The symbols move the elements like this.
* | $ ! § % ~ +
JQ | QL NJ PZ FT GT RD
NM | MM QP BQ ZQ MF PC
ZM | TP LG MC CG TQ RQ
PC | FJ QM GQ TQ CG NM
MH | CP HT FS FD GP GD
GP | BS FQ GJ QZ MH JC
BS | GP QR MP PQ CP RH
CG | ZG RC HQ ZM PC MF
HF | GM FT HC NJ PP ZZ
RC | JD CG NT LG QM HL
QP | SR NM FD FS HL QM
FJ | PC PZ NJ HC ZG MM
SM | ZQ BC ZZ MM BN HC
MC | PP JC ZM HQ GM FQ
GT | NT CD JD RH JQ PQ
JH | LG TP RH JD CN MP
HQ | CD NT CG MC GQ SD
TQ | HC TL GM PC ZM ZQ
QM | PZ PC QL TL RC QP
CD | HQ GT ZG PP NJ HG
BC | FS SM CP SR MP CN
QR | FQ BS BN HG ZZ PP
HL | NH MF QZ GJ QP RC
NH | HL LF PQ MP SR JD
PZ | QM FJ JQ CN JD SR
GQ | NJ QL PC GM HQ BQ
MF | LF HL SD RQ NM CG
NT | GT HQ RC JC QL QZ
JD | RC ZG GT JH PZ NH
GD | FT GM TL QL JC MH
RH | JC PP JH GT FT BS
GJ | MP RQ GP HL FS LG
HC | TQ CN HF FJ TP SM
NJ | GQ JQ FJ HF CD RZ
TP | ZM JH PP ZG HC BN
LF | MF NH HG BN MM ZG
RZ | BQ RD MM ZZ HG NJ
RD | FD RZ SR CP PQ JQ
FT | GD HF CN JQ RH CP
SR | QP MM RD BC NH PZ
FS | BC ZQ MH QP GJ TL
HG | SD PQ LF QR RZ CD
MP | GJ BN BS NH BC JH
CN | TL HC FT PZ JH BC
PQ | QZ HG NH BS RD GT
BN | RQ MP QR LF SM TP
ZZ | HT CP SM RZ QR HF
FD | RD BQ QP MH QZ QL
HT | ZZ MH ZQ BQ FQ GM
RQ | BN GJ FQ MF ZQ ZM
PP | MC RH TP CD HF QR
QZ | PQ SD HL GP FD NT
ZG | CG JD CD TP FJ LF
BQ | RZ FD NM HT SD GQ
GM | HF GD TQ GQ MC HT
ZQ | SM FS HT NM RQ TQ
JC | RH MC LG NT GD GP
CP | MH ZZ BC RD BS FT
QL | JQ GQ QM GD NT FD
TL | CN TQ GD QM LG FS
LG | JH ZM JC RC TL GJ
SD | HG QZ MF FQ BQ HQ
FQ | QR GP RQ SD HT MC
MM | NM SR RZ SM LF FJ

The rows follow the links: the fewer symbols apart two elements are, the more alike their rows tend to be.

Each row is also shifted at random along 5 hidden directions that mean nothing.

Some elements, each with a row of numbers:
JQ [ -13,  -15,    6,    0,    6,   -3,   18,   26,   -2,    6,  -22,    6,    8,  -21,  -13,    3,    3,   29,    7,   -5,    1,  -13,   22,   32,  -12,  -11,   38,  -14,   10,    1,    9,  -14,   14,   34,   17,   13,   -9,    4,   26,   -5,    0,   -6,    8,   -5,  -57,  -15,  -18,    2,   18,   -1,    0,  -40,    1,   30,    5,   13,   16,   22,   22,   10,   12,   -8,  -25,   22,  -11,   10,   26,    3]
HC [  -6,  -19,  -22,   25,    9,   26,   18,  -24,  -32,  -15,   36,   13,    4,   24,   37,   -6,    0,  -88,  -21,  -30,   27,    8,   -1,   -7,   40,   10,   -5,   23,  -25,   20,  -26,  -42,    7,  -10,   15,  -31,    3,  -11,  -34,   89,   -2,  -16,  -82,  -32,  -76,   20,   47,   25,   17,   16,  -10,   16,   -5,  -18,   21,  -19,   34,   27,  -45,  -72,   -2,   16,  -10,   22,    5,   25,    9,   -3]
GM [ -20,  -36,  -15,    7,  -25,   -8,   32,   19,   11,  -13,  -43,  -16,   -8,  -38,  -15,   19,   18,   62,    0,   17,   37,   -8,   36,   10,   20,  -19,   19,   20,   24,   19,  -15,  -40,    2,    0,   12,  -26,   42,   25,    5,  -67,  -16,   13,   11,   25,   23,   14,  -52,   -1,  -17,   -5,    3,  -26,   23,   17,   23,   21,   -4,   16,   31,   10,    7,   48,  -16,   39,  -18,    0,  -11,    7]
BS [   1,   37,    4,   -7,   -2,  -10,    7,   11,   26,    0,  -10,   33,  -19,  -38,    1,    1,    5,   44,   -2,   21,  -25,  -26,   18,   19,   -7,   -8,    5,  -10,  -21,   -6,   19,   -3,  -11,   -2,  -18,   22,   33,    1,    8,  -31,   -5,   28,   -4,    5,  -30,   19,   -7,   -2,  -17,  -10,  -25,   -5,  -16,  -56,  -28,   24,  -18,  -12,   42,   26,   -3,    5,   -8,   25,   -8,  -13,   -9,   18]
MC [ -11,  -20,  -63,   -7,  -25,  -13,   44,   42,  -17,   -5,  -38,  -47,  -19,   18,    2,  -35,   45,   -3,    0,   46,   46,   23,    3,  -14,  -53,    8,   -1,   17,  -20,    3,   -7,    9,   20,  -38,   -3,  -11,  -15,  -49,   10,    7,   11,  -32,   30,   33,  -83,    2,   28,  -16,  -11,   23,  -12,  -14,   14,   66,  -21,  -34,   -5,   24,   10,  -19,   -1,    7,    1,  -16,    4,   13,    3,   31]
SD [   9,    6,   13,  -11,  -14,   -6,  -28,  -13,    0,   -1,    0,  -15,   15,   10,    9,  -10,  -14,   24,   14,    9,  -11,   19,   -5,   -2,   -5,   12,  -20,  -16,  -17,   19,   19,   33,    6,  -10,  -13,    2,   -4,  -30,   25,  -10,  -12,    7,   23,   21,  -76,   -6,   34,  -37,    6,  -23,   20,   -2,  -19,  -61,  -20,   -9,   -2,  -18,  -10,   41,    0,  -29,   18,  -32,   -7,   -8,  -14,   12]
PZ [  -6,  -14,    5,   18,   19,   25,    1,  -19,  -28,    4,   22,   13,   15,   -8,    5,    4,  -30,  -52,  -14,  -61,   -3,  -22,   13,   16,   69,    3,    3,   -1,    4,    0,  -36,  -40,   -4,   18,   26,    6,   17,   33,  -15,   52,   -3,    9, -103,  -38,   25,   31,  -12,   55,   33,   10,    0,  -19,  -24,  -27,   25,    7,   29,   10,  -19,  -58,    6,   20,  -24,   53,  -10,   13,   16,  -12]
BC [   7,    6,  -44,   -4,   29,   -7,   -3,  -35,   29,    9,   25,   10,    3,   10,   32,   12,    1,   -7,   12,   13,    5,  -21,   -9,   -6,    4,    3,   16,   13,   -2,  -26,    4,  -36,    5,    9,   15,   12,   25,   24,  -37,    3,    7,   22,  -36,   -8,   50,   19,   -9,    7,  -13,  -10,  -12,   23,   -2,  -29,   19,    8,   -6,   -3,   16,  -42,  -22,   25,  -14,    7,   10,    2,   -6,   10]
PQ [   1,   33,   55,  -15,    9,   -2,  -40,    6,   23,   17,   -5,   38,    2,  -16,  -19,    9,  -17,   18,    0,  -17,  -45,  -14,  -26,   20,  -11,    1,   -2,  -30,    6,    2,   32,   49,  -25,   36,  -15,   43,  -21,   12,   17,  -30,   -4,    8,   39,   -1,   96,  -40,  -24,  -19,    3,  -17,    3,    0,  -31,  -23,  -25,   20,  -14,  -37,   -6,   54,    0,  -52,   14,  -30,    6,  -36,   12,  -36]
LF [   9,   23,    5,   -2,   18,    7,  -44,  -22,   27,  -10,   22,    9,  -13,  -19,   -1,    2,  -17,   47,   17,  -17,  -20,    0,  -34,    2,   -8,  -15,  -11,  -16,    6,    5,   18,   40,   -2,   12,   -2,    2,   10,    5,  -14,  -52,  -26,   11,   44,   13,  117,  -23,   -5,  -29,  -21,  -26,   21,    5,  -13,  -49,   -7,  -12,  -42,  -39,    1,   31,  -13,  -15,   23,  -25,   25,  -32,  -19,  -29]
HG [   0,   10,  -42,  -18,    8,   -5,  -21,   -5,   -3,   13,  -12,   -4,  -14,   16,   30,  -26,    5,  -26,   -8,    7,   10,    9,  -26,    8,   -4,   21,  -20,  -21,  -27,   18,   19,    5,   19,   -6,    0,   20,  -10,  -43,  -14,   22,    1,    1,   -8,   22,   44,   -7,   23,  -20,   17,  -19,   15,    5,  -34,   -1,  -21,  -11,   13,  -12,  -28,  -14,   -4,  -22,   19,  -32,   12,   -7,   14,   -6]
JD [   8,   -7,  -61,  -19,    7,   10,   21,    7,  -17,   -6,    8,  -20,  -22,   14,  -11,  -19,   -9,  -26,   16,  -17,   -7,   -3,  -37,    6,    4,   -7,    6,   12,  -13,  -28,  -10,   19,    0,    0,   42,   23,    8,   10,  -33,    0,  -17,  -29,  -43,    0,  147,   15,  -10,   21,  -12,   -3,   11,    6,  -38,  -44,  -12,  -53,  -43,  -25,  -17,  -83,   10,    1,   15,  -27,   39,  -44,  -13,   -7]
CP [  -2,   18,    4,    4,    9,  -10,    0,    1,   17,   26,  -14,   24,   21,   17,    9,    3,   20,  -22,   -4,   39,   -5,    1,  -11,    2,  -54,    8,   33,   -9,   -5,  -15,   46,   -5,   11,   15,  -12,   12,  -49,  -16,   21,   39,   39,   -7,   48,  -17, -101,  -39,   13,  -25,   -3,    3,  -22,    6,   20,   67,   -4,   26,   20,   21,    7,   18,  -18,  -24,  -17,  -19,   -1,   21,   24,    7]
MH [   2,   -4,  -18,   -2,   -6,  -43,   17,    8,   34,   28,  -30,  -12,   11,  -12,   -4,    4,   31,   54,   14,   66,   11,   -1,   37,   -6,  -32,   -3,   26,    1,    5,  -21,    9,  -25,   12,   -1,    1,    8,    3,   -7,   24,  -31,   19,   30,   33,   13,  -93,    0,  -18,  -13,   -7,   -9,  -14,   -4,   33,   42,    9,   31,   13,   19,   58,   32,   -6,   17,  -24,   17,  -32,   22,    2,   35]
TQ [  -3,  -11,   49,   20,  -12,   12,   -1,   -2,  -20,  -18,   13,    4,   17,   36,  -21,   28,   -9,  -44,   -4,  -22,   13,   13,  -22,  -15,    7,    0,   -5,   26,   24,    6,   -7,   12,  -11,    7,  -16,  -42,  -39,   29,   -9,    6,    4,  -41,   27,  -18,   65,  -29,   -3,  -13,   -9,   15,   -5,   29,   18,   34,   17,  -10,  -20,   12,  -44,    3,    4,   -4,   13,  -33,   22,  -10,  -13,  -36]
MF [  18,   10,   -7,  -14,   -1,    3,  -35,  -32,   -6,    1,   30,  -24,    8,   27,   14,   -8,  -23,   -6,   17,  -15,   -6,   22,  -32,  -19,   13,   13,  -34,    1,   -6,   -1,    0,   34,    3,  -24,    2,   -5,   -2,   -9,  -15,   -3,  -13,    5,    4,   11,   31,   -2,   33,  -17,    2,  -14,   20,   29,  -10,  -69,  -10,  -30,  -14,  -37,  -26,    4,    2,   -7,   29,  -51,    7,  -16,  -22,    3]
GD [ -12,  -15,   69,   14,  -18,    2,   14,   21,   -5,    2,  -21,   15,   23,    1,  -25,   35,    1,    6,   -5,   -8,  -12,   -3,   16,    4,   18,    3,   18,   15,   12,   11,   -7,  -10,  -23,   26,  -11,    8,   -6,   39,   27,  -13,    1,  -14,    6,  -12,   -5,   -5,  -28,   14,   -3,    4,  -16,    0,    4,   -8,    7,   30,   -2,    6,   -9,   22,    8,   -2,   -8,    9,  -15,  -11,  -14,   -9]
HT [   0,  -19,  -45,    3,   -1,  -28,    8,  -12,   33,    4,  -22,  -25,   13,    8,   18,   10,   23,   37,   20,   52,   22,   13,    6,   -8,  -17,   -7,   13,   15,    8,    8,   24,  -23,   21,   -8,   15,  -14,    3,  -12,   -1,  -50,   12,   13,   36,   35,  -10,   -6,  -17,  -40,  -14,  -22,   -4,    7,   26,    3,   18,    6,   -5,    5,   16,    8,   -5,   29,    2,  -17,  -14,    6,  -16,   12]
HL [  11,   28,   42,  -18,   -9,  -14,  -29,    5,   -1,   16,   18,   -2,   -5,  -18,  -24,   -8,  -16,    5,  -29,   -7,  -36,   -9,   23,   -9,  -15,   16,  -42,  -28,   12,  -27,  -24,   36,  -14,  -17,  -19,   10,  -14,   12,   20,   11,   15,   19,   19,   -7,   13,  -12,  -10,   16,   13,   28,  -18,   -8,   22,   81,  -13,   17,   26,  -18,   27,   52,  -12,  -12,    0,   18,  -12,   18,   39,   -7]
BQ [  -2,   -5,   11,  -10,   -6,  -16,  -24,    5,   -4,   26,  -10,   -8,   28,   38,    8,    9,   -6,  -29,   -4,    7,    4,   33,  -10,  -16,  -21,   21,  -10,  -22,   11,   22,   21,    4,   25,   11,  -10,   -6,  -66,  -30,   12,   29,   27,   -9,   40,    2,  -11,  -42,    8,  -37,   35,   -3,    7,   12,   27,   97,    9,    5,   42,   17,  -17,   31,  -20,  -35,    5,  -43,  -14,   26,   31,  -17]
MP [   5,   28,  -33,  -14,   18,   -8,    1,   -6,   30,   -2,    3,    0,  -27,  -27,   10,  -13,   17,   47,   13,   37,   -8,  -24,    7,   -5,  -34,  -17,   14,   -5,  -10,  -36,    4,    0,   -4,  -15,   -3,   13,   32,    3,  -23,  -43,   11,   21,   25,    4,   27,   10,   -5,    2,  -38,   -1,  -15,   -4,    1,  -24,  -16,   -5,  -43,  -17,   52,    2,  -13,   26,   -7,   14,   17,   -7,  -12,   18]
CD [  -7,   -8,    4,    1,   -8,   19,   11,   21,  -14,  -18,  -23,    7,  -21,  -20,    0,  -19,    0,   11,    5,  -21,    6,   -1,   -8,   19,   13,   -5,    0,  -20,  -15,   31,   -8,   17,    2,   -5,   -6,   -5,   15,  -27,    7,   -3,  -27,   -9,   -7,   11,  -45,   10,   29,   -5,    4,   -7,   19,  -26,  -31,  -45,  -15,  -19,    0,   -3,  -10,    1,   12,  -13,    3,    5,    1,  -10,   -5,   -9]

Start here and follow the symbols in turn, left to right. Where do you end up?
Answer with the element's name.
[ -12,  -12,   28,   -3,  -26,    8,    0,   28,  -43,  -10,  -18,  -15,   -9,   29,  -18,  -10,    2,  -65,  -34,  -12,    1,   18,  -19,   -2,    1,   26,  -35,  -14,   -5,   25,  -18,   30,   -4,  -15,  -26,    4,  -38,  -28,   11,   41,    3,  -40,    3,   11,   38,  -23,   10,   -1,   32,   14,   -2,   -6,   -9,   82,  -17,  -10,   37,   10,  -49,    4,    5,  -32,   17,  -30,    3,   -4,   25,  -30]
% % ~ $ -> NJ
[ -12,    6,   62,   16,    2,    6,   13,   16,    0,   -3,   -6,   47,    8,    7,  -23,   37,   -3,  -37,  -27,  -26,  -13,  -21,  -13,   14,   41,   -9,   20,    9,    9,   14,    5,  -25,  -30,   45,  -11,    8,   -9,   43,   -3,   17,   -2,  -18,  -34,  -28,   97,   -6,  -46,   24,    9,   -7,  -27,   10,  -14,    4,    9,   34,    0,    5,  -27,  -10,    7,  -12,   -6,    6,   -1,  -25,    5,  -43]
§ ! + ~ % $ ! -> HL
[   1,   11,   61,   -3,   -4,  -16,  -31,    0,    5,   30,   -5,   10,   38,   11,  -12,   21,  -18,  -19,  -14,   -7,  -26,   12,    2,    6,    3,   22,   -5,  -23,   11,    0,   10,    4,   -3,   26,   -8,   22,  -41,    2,   27,   17,   19,    5,   17,  -10,  -18,  -23,  -19,   -5,   29,   -1,   -2,    0,   11,   48,   -1,   34,   42,   -1,  -12,   44,  -10,  -34,   -1,  -12,  -24,   10,   23,   -4]
% $ % § + ! -> FJ
[   3,  -16,  -83,  -14,    3,   25,   19,   13,  -40,  -13,    6,  -32,  -41,    4,   18,  -47,    7,  -51,  -28,  -23,   38,    7,   14,   -3,   10,   15,  -30,  -13,  -23,    4,  -40,  -18,   24,  -45,   18,   -7,   20,  -29,  -40,   62,   -5,  -15,  -66,   -2,    2,   34,   31,   34,   26,   33,    2,  -26,   -2,   61,   -4,  -41,   41,   17,   -7,  -66,    1,   25,  -16,   33,   12,   36,   37,   -3]
% ! § ~ % § -> PZ
[   9,   -3,  -66,  -17,   32,  -20,   -7,  -15,   13,   25,    0,  -17,   -4,  -11,   18,  -21,   -2,  -12,  -15,    3,    3,  -11,   25,   -1,   -1,   15,    0,  -20,    7,  -33,   -8,  -44,   22,    0,   27,   11,   10,    3,  -35,   24,   22,   21,  -38,   -8,   54,   14,  -23,   25,   22,   14,  -12,  -12,   16,  100,   25,   12,   43,   13,   34,  -39,  -13,   30,  -39,   39,  -14,   38,   56,   16]
~ % ! ~ ~ -> BN
[   1,   34,   39,   19,    4,   26,  -34,  -30,   17,  -26,   31,   56,  -17,  -53,   14,    8,  -20,   32,  -18,  -31,  -19,  -30,   20,    5,   41,   -9,  -30,   -5,   -5,   18,   -8,    1,  -31,    0,  -24,  -13,   63,   28,  -22,  -38,  -34,   36,  -19,   -8,   23,   26,   -6,   12,  -20,   -9,   -5,    2,  -11, -103,  -12,   26,  -24,  -28,   16,   50,    2,   18,    6,   30,   -2,  -19,  -28,  -17]
§ % $ § -> MF
[  -6,  -15,   59,    9,   -6,    4,   -5,    8,  -15,    6,    4,    0,   16,  -29,  -34,   23,  -34,    6,  -15,  -45,  -15,  -17,   43,    0,   37,   -5,   -8,   -2,   47,   -6,  -36,   -7,  -11,   22,   12,   -4,   10,   55,    5,   -7,   -5,    8,  -23,  -24,   40,    7,  -54,   43,   24,   29,    3,  -21,   24,   46,   28,   21,   22,    8,   10,   13,    8,   11,   -9,   43,  -17,   12,   25,  -21]
§ % § -> TL
[  11,    8,  -53,   -4,  -12,   -2,    6,  -23,    0,  -11,   17,  -28,  -21,    9,   24,  -28,   12,   13,    7,   28,   19,   11,   10,  -21,  -18,   13,  -35,   14,  -15,  -14,   -9,    7,    7,  -50,   -7,  -20,   29,  -13,  -27,   -7,    4,   13,    7,   16,  -54,   27,   31,   -4,  -17,    8,   -7,   23,   21,  -28,   -9,  -27,  -12,   -8,   18,   -2,   -1,   28,    1,   -5,   -1,   21,  -20,   38]
+ § % ~ ~ § § -> HQ
[  -7,    0,   81,   22,    9,   26,  -23,   -7,    5,  -17,   -2,   37,   36,  -41,  -15,   38,  -23,   53,   26,  -41,  -15,    4,   -4,   34,   23,  -35,   35,  -16,   19,   48,   24,   16,   -3,   46,   -8,  -22,    7,    1,   33,  -43,  -40,   -3,   40,   -1,  -59,  -32,    2,  -28,   -3,  -27,   30,  -31,  -25, -108,   15,   23,  -22,  -13,  -12,   48,   23,  -27,    5,   -3,   -1,  -20,  -32,  -38]
+ § % % + § -> NJ
[  -3,   16,   58,   -5,   -6,   20,    5,   32,  -22,   -1,  -14,   31,  -10,  -10,  -29,    0,    0,  -12,   -9,  -23,  -28,   -1,  -16,   25,  -12,   -8,    9,  -27,   -7,   13,    7,   42,  -12,   16,  -19,   25,  -27,   -8,   31,   18,   -9,  -26,   19,  -12,  -21,  -20,    5,    7,    9,    1,    1,  -17,  -38,  -24,  -25,    5,   -7,  -11,  -17,   16,   13,  -53,   12,  -14,   10,  -21,    2,  -20]
~ $ ! $ -> NJ
[   7,    8,  -27,   19,   18,   11,  -17,  -37,   14,    5,   28,   10,   17,   41,   35,    6,    5,  -25,   16,   14,   19,    6,  -42,  -11,  -18,    0,    8,   14,    1,   -2,   29,  -10,   22,    4,    7,  -32,  -27,  -17,  -26,   15,   15,   -6,   25,   -2,   16,  -25,   24,  -32,  -17,  -10,   -1,   39,    7,   -5,   27,  -12,  -21,   -1,  -22,  -22,  -21,   -7,   10,  -41,   23,   13,   -9,   -1]
§ $ § + + -> ZQ
[   4,   11,   11,    6,  -19,   -9,  -12,   -2,   26,  -19,  -27,    4,   -4,  -35,    3,    2,    9,   58,  -11,   25,    3,   -9,   30,    2,    4,   -4,  -26,    0,   -7,   17,   -3,   10,  -15,  -23,  -27,   -7,   48,   -2,   11,  -63,   -8,   30,   18,   31,  -15,   26,  -12,  -18,  -10,  -15,   -6,    2,    3,  -51,  -20,   17,  -15,  -14,   25,   48,   -2,   19,   13,   12,  -20,  -14,  -23,   10]
§ % ~ + ~ -> CG
[   0,    0,  -36,   -8,   14,  -13,   -3,   -4,   12,   29,  -12,    4,    7,  -18,   25,  -10,    0,   12,   -1,    7,   -3,  -16,   33,   13,    8,    7,   11,  -24,   -9,  -12,    2,  -47,   16,    9,   16,   20,    9,  -12,   -4,   21,   17,   35,  -37,    0,  -50,    8,   -9,    8,   25,   -2,   -7,  -28,    1,   43,   10,   33,   48,   13,   23,    1,   -5,    6,  -36,   41,  -30,   33,   36,   22]
! ! § § -> RD
[  15,   19,  -13,  -10,   -6,  -11,   -3,  -32,    5,   -5,   30,  -10,   -2,   33,   10,    6,  -14,  -31,    3,   -4,  -17,   -7,  -19,  -18,   24,   18,  -27,   22,  -17,  -23,  -14,    8,  -13,  -11,   -3,   14,   29,   26,  -28,   11,    5,    7,  -55,   -3,   96,   40,    1,   10,  -12,   -4,  -10,   50,  -22,  -90,  -13,  -19,  -23,  -36,  -15,  -37,   -5,   14,   28,  -21,   16,  -34,  -32,   17]
§ ~ § + -> TL
[  -1,  -25,  -45,  -28,  -14,  -27,   38,   25,  -16,   -1,  -28,  -48,  -11,   27,  -17,  -21,   11,  -13,   14,   19,    7,   12,  -10,    1,    8,    8,    2,    7,  -14,  -14,  -19,    5,   11,  -10,   25,   28,   10,  -11,    5,   -4,    1,  -16,  -41,   28,   46,   23,  -11,   14,    5,   -2,   10,   -4,  -22,  -16,  -25,  -41,   -7,   -7,   -1,  -48,   12,   -3,   16,  -18,    0,  -24,  -13,   30]
+ % % § + ~ -> QM
